Below are the code and all the weights of a small trained network. Each question names an input and a target symbol and asks about switching units off, where a switched-off unit gives its printed mean instead of its output.

import numpy as np


def w(rows, s, z=0):
    codes = np.array(rows[::2]) - 128.0
    scale = np.full(codes.shape[1], s)
    scale[-1] = z or s
    return codes * scale


def norm(h):
    return h / np.sqrt((h * h).mean(-1, keepdims=True) + 1e-5)


def f(y):
    return np.maximum(y, 0)


def softmax(a):
    e = np.exp(a - a.max(-1, keepdims=True))
    return e / e.sum(-1, keepdims=True)


def log_softmax(a):
    a = a - a.max(-1, keepdims=True)
    return a - np.log(np.exp(a).sum(-1, keepdims=True))


def net(x, mask):
    ids = ['ΠΦαηστψ'.index(c) for c in x.split()]
    T = len(ids)
    res = E[ids] + P[:T]
    u = 0
    for l in range(2):
        r = norm(res)
        for j in range(2):
            rows = slice(3 * j, 3 * j + 3)
            q, k, v = (r @ M[l][rows].T for M in (Q, K, V))
            z = softmax(np.where(np.tri(T) > 0, q @ k.T / 3**0.5, -1e9)) @ v
            o = O[l][rows]
            res = res + np.where(mask[u + j], z, o[:, -1]) @ o[:, :-1]
        u += 2
        y = f(norm(res) @ A[l][:, :-1].T + A[l][:, -1])
        res = res + np.where(mask[u : u + 8], y, B[l][:, -1]) @ B[l][:, :-1]
        u += 8
    return log_softmax(norm(res)[-1] @ U[:, :-1].T + U[:, -1])


Q, K, V, O, A, B = {}, {}, {}, {}, {}, {}
E = w([
[88,166,157],'Π',
[69,125,109],'Φ',
[173,127,96],'α',
[180,146,254],'η',
[80,130,111],'σ',
[78,130,113],'τ',
[74,126,112],'ψ',
],0.00095)
P = w([
[75,73,164],'0',
[63,4,214],'1',
[86,105,171],'2',
[100,144,138],'3',
[114,171,124],'4',
[119,190,98],'5',
[144,211,99],'6',
[134,225,77],'7',
[150,233,66],'8',
[157,236,60],'9',
[165,247,46],'10',
[172,253,48],'11',
],0.00036)
Q[0] = w([
[1,22,207],'L0H0',
[37,66,202],'L0H0',
[234,222,46],'L0H0',
[133,125,113],'L0H1',
[133,120,124],'L0H1',
[113,132,131],'L0H1',
],0.0025)
K[0] = w([
[3,195,131],'L0H0',
[40,192,134],'L0H0',
[243,62,122],'L0H0',
[137,126,122],'L0H1',
[133,127,129],'L0H1',
[122,138,129],'L0H1',
],0.0032)
V[0] = w([
[174,59,3],'L0H0',
[217,72,74],'L0H0',
[44,158,138],'L0H0',
[80,139,27],'L0H1',
[75,129,23],'L0H1',
[128,128,128],'L0H1',
],0.00071)
O[0] = w([
[135,247,167,42],'L0H0',
[134,235,72,1],'L0H0',
[120,45,211,237],'L0H0',
[128,82,222,180],'L0H1',
[129,62,253,183],'L0H1',
[128,128,128,128],'L0H1',
],0.0007,0.00036)
A[0] = w([
[130,129,126,110],'L0N0',
[162,97,163,197],'L0N1',
[115,117,62,92],'L0N2',
[101,93,210,166],'L0N3',
[131,129,134,90],'L0N4',
[123,198,190,254],'L0N5',
[151,3,113,113],'L0N6',
[131,173,91,60],'L0N7',
],0.0018,0.00061)
B[0] = w([
[125,128,132,128],'L0N0',
[114,173,79,151],'L0N1',
[99,144,217,161],'L0N2',
[44,213,101,197],'L0N3',
[127,119,131,128],'L0N4',
[108,96,17,255],'L0N5',
[252,179,91,146],'L0N6',
[110,90,168,164],'L0N7',
],0.0013,0.0011)
Q[1] = w([
[75,240,36],'L1H0',
[78,232,50],'L1H0',
[80,232,54],'L1H0',
[203,155,254],'L1H1',
[50,29,121],'L1H1',
[183,115,254],'L1H1',
],0.0042)
K[1] = w([
[248,148,148],'L1H0',
[252,153,144],'L1H0',
[253,150,141],'L1H0',
[209,184,192],'L1H1',
[130,98,12],'L1H1',
[213,178,157],'L1H1',
],0.0046)
V[1] = w([
[142,151,250],'L1H0',
[46,124,176],'L1H0',
[128,128,128],'L1H0',
[72,98,125],'L1H1',
[120,122,2],'L1H1',
[92,102,191],'L1H1',
],0.0024)
O[1] = w([
[231,98,241,53],'L1H0',
[88,30,169,113],'L1H0',
[128,128,128,128],'L1H0',
[252,151,130,254],'L1H1',
[180,101,245,201],'L1H1',
[210,173,56,175],'L1H1',
],0.0017,0.00091)
A[1] = w([
[56,149,93,121],'L1N0',
[128,128,133,108],'L1N1',
[113,43,38,3],'L1N2',
[197,38,73,92],'L1N3',
[173,96,177,70],'L1N4',
[144,7,148,165],'L1N5',
[214,114,42,177],'L1N6',
[60,139,92,138],'L1N7',
],0.0017,0.00077)
B[1] = w([
[134,113,187,255],'L1N0',
[130,129,125,128],'L1N1',
[191,32,7,152],'L1N2',
[26,113,240,164],'L1N3',
[199,127,114,140],'L1N4',
[189,200,90,201],'L1N5',
[34,111,153,245],'L1N6',
[132,110,181,252],'L1N7',
],0.0018,0.00075)
U = w([
[34,100,239,171],'Π',
[110,228,37,214],'Φ',
[157,62,79,46],'α',
[157,58,71,64],'η',
[151,76,92,15],'σ',
[141,73,94,4],'τ',
[254,151,193,170],'ψ',
],0.007,0.0026)

Each question gives the input, a string of symbols that net reads in full, and the target symbol t.
The units are the heads (3 rows each of Q, K, V and O) and the neurons (one row each of A and B). Each row of codes is followed by its name. A weight is (code - 128) times the scale printed after its matrix; where a second scale follows, it is the last column's (O, A, B and U).
mask holds one flag per unit, layer by layer, with each layer's heads first. A switched-off unit (its flag False) gives its mean, the last column of its rows in O or B, instead of its output. The means were averaged over made-up inputs and are rounded, as every weight is.
A unit's drop is (log p(t) with every unit on - log p(t) with that unit switched off) / (log p(t) with every unit on - log p(t) with every unit switched off).
The circuit of an input: a set's keep is (log p(t) with only the set's units on - log p(t) with every unit switched off) / (log p(t) with every unit on - log p(t) with every unit switched off). Starting from the 12 units with the biggest drops (on a tie, the unit counted first), units are removed one at a time, each time the one whose removal leaves the highest keep (on an exact tie, the one counted first), for as long as the keep stays at least 0.8.
circuit, biggest first: the units of the circuit, biggest drop first
most important unit: the unit with the biggest drop
top k neurons: the k neurons with the biggest drops, biggest first
top k neurons in layer l: the k neurons of layer l with the biggest drops, biggest first
heads that matter: for each layer, one digit per head in row order, 1 if its drop is at least 0.15 and else 0, layers parted by /
drop when u is switched off: that unit's drop, to one decimal
input Φ Π α, target Π: heads that matter => 00 / 00
input Π α ψ Π σ Π Φ, target Π: most important unit => L0N3
input η Π Π η τ Π α Π Π Π η, target Φ: top 2 neurons in layer 0 => [L0N5 L0N2]
input τ α α α, target Φ: heads that matter => 00 / 10
input Π ψ ψ σ α, target Π: circuit, biggest first => [L1N3 L1N6]
input Φ σ ψ τ η σ Π, target ψ: heads that matter => 00 / 10
input Π α α, target Φ: heads that matter => 10 / 10
input Π τ Φ σ Π η σ, target ψ: top 2 neurons in layer 1 => [L1N5 L1N4]
input α Π Π, target Φ: top 2 neurons in layer 0 => [L0N3 L0N5]
input ψ Π α σ η Π Π ψ, target Π: circuit, biggest first => [L1N5 L1N0 L1N7]
input Π η ψ, target ψ: circuit, biggest first => [L1H0 L1N5 L1H1]
input η τ Π, target ψ: heads that matter => 00 / 11
input τ τ Φ Π Π σ η ψ, target ψ: heads that matter => 00 / 10
input Π Π η Π η σ σ, target ψ: circuit, biggest first => [L1H0]
input Π σ ψ ψ η α Π Π Π Π Π Φ, target Π: top 3 neurons in layer 1 => [L1N5 L1N0 L1N7]
input Φ α Π, target Φ: top 3 neurons => [L0N6 L0N5 L0N3]
input Π τ Π Π ψ Π Π Π Π, target Π: top 2 neurons in layer 1 => [L1N0 L1N7]
input τ Φ Π Φ Π η Π Π ψ τ, target ψ: drop when L1H0 is switched off => 0.9
input ψ Π Π Φ Φ ψ Π Π Π, target Π: drop when L1H0 is switched off => 1.3
input η Π ψ Φ, target ψ: drop when L1H1 is switched off => 0.3
input α Π η ψ α σ α Π η, target Φ: drop when L0N1 is switched off => 0.1
input α Φ Π Π Π τ ψ, target Π: most important unit => L0H0
